Below are the code and all the weights of a small trained network. Each question names an input and a class and asks about switching units off, where a switched-off unit gives its printed mean instead of its output.

import numpy as np


def w(rows, s, z=0):
    codes = np.array(rows[::2]) - 128.0
    scale = np.full(codes.shape[1], s)
    scale[-1] = z or s
    return codes * scale


def f(y):
    return np.maximum(y, 0)


def log_softmax(a):
    a = a - a.max(-1, keepdims=True)
    return a - np.log(np.exp(a).sum(-1, keepdims=True))


def net(x, mask):
    res = np.array(x, float).reshape(1, 6) / 4 @ E
    y = f(res @ A[0][:, :-1].T + A[0][:, -1])
    res = res + np.where(mask, y, B[0][:, -1]) @ B[0][:, :-1]
    return log_softmax(res[-1] @ U[:, :-1].T + U[:, -1])


A, B = {}, {}
E = w([
[246,183,200,178,191,112],'x0',
[165,137,97,153,84,97],'x1',
[127,100,116,175,156,142],'x2',
[87,121,107,172,87,137],'x3',
[77,129,203,110,152,166],'x4',
[33,181,151,156,127,54],'x5',
],0.013)
A[0] = w([
[165,161,117,53,145,39,69],'N1',
[105,175,170,219,137,109,252],'N2',
[130,155,98,182,144,61,201],'N3',
[100,110,164,87,224,248,128],'N4',
[135,148,149,86,143,73,95],'N5',
[227,107,49,113,98,157,171],'N6',
],0.012,0.003)
B[0] = w([
[113,176,180,3,238,61,176],'N1',
[166,95,218,65,75,63,228],'N2',
[184,42,175,86,169,62,208],'N3',
[179,40,171,88,170,2,226],'N4',
[77,110,185,29,166,180,160],'N5',
[48,144,116,210,36,106,251],'N6',
],0.0071,0.013)
U = w([
[129,179,88,116,175,192,52],'0',
[154,188,164,182,131,164,31],'1',
[117,164,111,128,140,124,40],'2',
[215,85,151,151,178,150,64],'3',
[2,110,81,129,80,134,255],'4',
[115,113,180,25,152,76,175],'5',
],0.012,0.0048)

Each question gives the input, the list of numbers given to net, and the class t.
The units are the neurons (one row each of A and B). Each row of codes is followed by its name. A weight is (code - 128) times the scale printed after its matrix; where a second scale follows, it is the last column's (A, B and U).
mask holds one flag per neuron, in row order. A switched-off neuron (its flag False) gives its mean, the last column of its row in B, instead of its output. The means were averaged over made-up inputs and are rounded, as every weight is.
A unit's drop is (log p(t) with every unit on - log p(t) with that unit switched off) / (log p(t) with every unit on - log p(t) with every unit switched off).
The circuit of an input: a set's keep is (log p(t) with only the set's units on - log p(t) with every unit switched off) / (log p(t) with every unit on - log p(t) with every unit switched off). Starting from all 6 units, units are removed one at a time, each time the one whose removal leaves the highest keep (on an exact tie, the one counted first), for as long as the keep stays at least 0.8.
circuit, biggest first: the units of the circuit, biggest drop first
k most important neurons: the k neurons with the biggest drops, biggest first
drop of u: that unit's drop, to one decimal
input [1,7,-1,7,-8,-5], class 4: most important neuron => (N6)
input [-1,-1,5,1,0,-4], class 4: circuit, biggest first => (N3 N2)
input [0,8,5,2,-3,1], class 4: 2 most important neurons => (N4 N6)
input [6,3,-3,7,-6,-4], class 1: 2 most important neurons => (N6 N4)
input [1,6,6,5,-3,5], class 5: 2 most important neurons => (N2 N3)
input [0,2,0,8,-2,3], class 5: 3 most important neurons => (N6 N3 N2)
input [4,8,2,-4,-8,-1], class 5: 2 most important neurons => (N1 N3)
input [2,1,6,5,-7,-2], class 4: 2 most important neurons => (N6 N4)
input [2,8,-2,7,-7,6], class 5: drop of N3 => 0.1
input [-2,5,3,0,-6,-6], class 4: drop of N6 => 0.2
input [6,7,-5,5,-1,-8], class 1: drop of N6 => 0.3
